Below is a small trained network, with its code and all its weights. Each question gives an input and a class and asks what happens when units are switched off, that is, made to give their printed mean instead of their output.

import numpy as np


def w(rows, s, z=0):
    codes = np.array(rows[::2]) - 128.0
    scale = np.full(codes.shape[1], s)
    scale[-1] = z or s
    return codes * scale


def f(y):
    return y / 2 * (1 + np.tanh(0.7978845608 * (y + 0.044715 * y**3)))


def log_softmax(a):
    a = a - a.max(-1, keepdims=True)
    return a - np.log(np.exp(a).sum(-1, keepdims=True))


def net(x, mask):
    res = np.array(x, float).reshape(1, 5) / 4 @ E
    y = f(res @ A[0][:, :-1].T + A[0][:, -1])
    res = res + np.where(mask, y, B[0][:, -1]) @ B[0][:, :-1]
    return log_softmax(res[-1] @ U[:, :-1].T + U[:, -1])


A, B = {}, {}
E = w([
[75,156,215,53,48,139,40,97],'x0',
[130,130,149,181,59,226,207,77],'x1',
[142,118,134,117,133,136,132,134],'x2',
[71,13,82,98,19,93,232,245],'x3',
[148,117,143,122,124,125,137,130],'x4',
],0.011)
A[0] = w([
[180,143,118,142,155,30,83,162,233],'N1',
[130,254,192,106,76,151,44,87,174],'N2',
[153,175,121,179,94,231,165,39,177],'N3',
[187,180,65,175,156,49,157,88,231],'N4',
[134,105,163,205,107,171,188,62,221],'N5',
[92,102,154,56,48,186,117,84,166],'N6',
[69,78,103,64,32,100,106,218,192],'N7',
[97,136,187,38,44,94,48,98,243],'N8',
[227,168,181,179,183,173,102,95,254],'N9',
[51,79,91,86,133,79,144,220,172],'N10',
[113,135,182,84,53,218,139,121,135],'N11',
[188,123,43,188,204,64,107,146,255],'N12',
[77,142,107,151,46,192,200,147,162],'N13',
[208,196,103,96,178,74,45,132,231],'N14',
[109,117,147,68,132,88,33,198,125],'N15',
[114,62,79,126,92,59,192,176,198],'N16',
[104,68,99,178,47,185,154,118,157],'N17',
[187,136,89,212,154,164,201,196,177],'N18',
],0.0094,0.0048)
B[0] = w([
[54,113,179,33,149,98,199,157,205],'N1',
[87,170,149,115,109,84,30,37,242],'N2',
[221,134,67,225,183,190,80,63,220],'N3',
[95,174,132,131,208,182,206,208,199],'N4',
[137,155,55,220,110,173,92,75,202],'N5',
[53,172,175,206,11,133,80,165,198],'N6',
[91,88,165,144,9,39,167,147,254],'N7',
[78,135,162,76,81,23,67,84,244],'N8',
[95,207,131,104,169,218,181,2,243],'N9',
[179,42,114,103,116,49,186,128,233],'N10',
[58,156,204,200,48,197,28,171,190],'N11',
[37,97,142,105,239,177,248,227,227],'N12',
[193,110,137,203,46,174,132,189,206],'N13',
[23,108,201,26,188,156,150,121,238],'N14',
[145,107,69,51,79,79,107,63,204],'N15',
[190,31,89,141,100,89,182,181,237],'N16',
[199,127,154,190,86,188,129,219,198],'N17',
[214,80,51,143,132,172,176,145,210],'N18',
],0.0078,0.016)
U = w([
[17,116,134,91,187,194,199,126,215],'0',
[181,223,17,245,194,212,153,63,185],'1',
[87,204,191,25,141,49,35,83,104],'2',
[120,160,153,211,61,171,10,1,111],'3',
[153,76,79,125,160,20,184,213,172],'4',
[205,76,30,208,71,205,149,154,65],'5',
[96,58,122,78,14,48,87,93,133],'6',
[71,172,233,246,30,151,86,229,4],'7',
],0.0076,0.0035)

Each question gives the input, the list of numbers given to net, and the class t.
The units are the neurons (one row each of A and B). Each row of codes is followed by its name. A weight is (code - 128) times the scale printed after its matrix; where a second scale follows, it is the last column's (A, B and U).
mask holds one flag per neuron, in row order. A switched-off neuron (its flag False) gives its mean, the last column of its row in B, instead of its output. The means were averaged over made-up inputs and are rounded, as every weight is.
A unit's drop is (log p(t) with every unit on - log p(t) with that unit switched off) / (log p(t) with every unit on - log p(t) with every unit switched off).
unit that matters most: the unit with the biggest drop
k most important neurons: the k neurons with the biggest drops, biggest first
drop when u is switched off: that unit's drop, to one decimal
input [-8,2,-1,7,-7], class 5: 2 most important neurons -> [N18, N13]
input [2,4,-1,0,-3], class 3: most important neuron -> [N12]
input [0,8,-4,-5,6], class 1: 4 most important neurons -> [N3, N8, N7, N9]
input [6,0,-6,-8,-8], class 2: 4 most important neurons -> [N14, N8, N5, N13]
input [8,0,4,-8,4], class 2: 3 most important neurons -> [N14, N8, N5]
input [-3,0,8,1,3], class 4: 4 most important neurons -> [N3, N9, N11, N13]
input [7,1,2,6,8], class 7: 2 most important neurons -> [N11, N6]
input [0,0,-2,-6,-5], class 0: 3 most important neurons -> [N14, N8, N9]
input [0,8,-5,-8,-7], class 1: 2 most important neurons -> [N3, N8]
input [1,8,8,0,-5], class 3: 3 most important neurons -> [N11, N3, N12]
input [6,4,5,5,4], class 7: drop when N3 is switched off -> 0.0
input [8,2,-3,6,7], class 7: drop when N11 is switched off -> 0.5
input [8,-1,-8,-1,7], class 2: drop when N8 is switched off -> 0.1
input [-5,3,-6,1,-4], class 5: unit that matters most -> N9
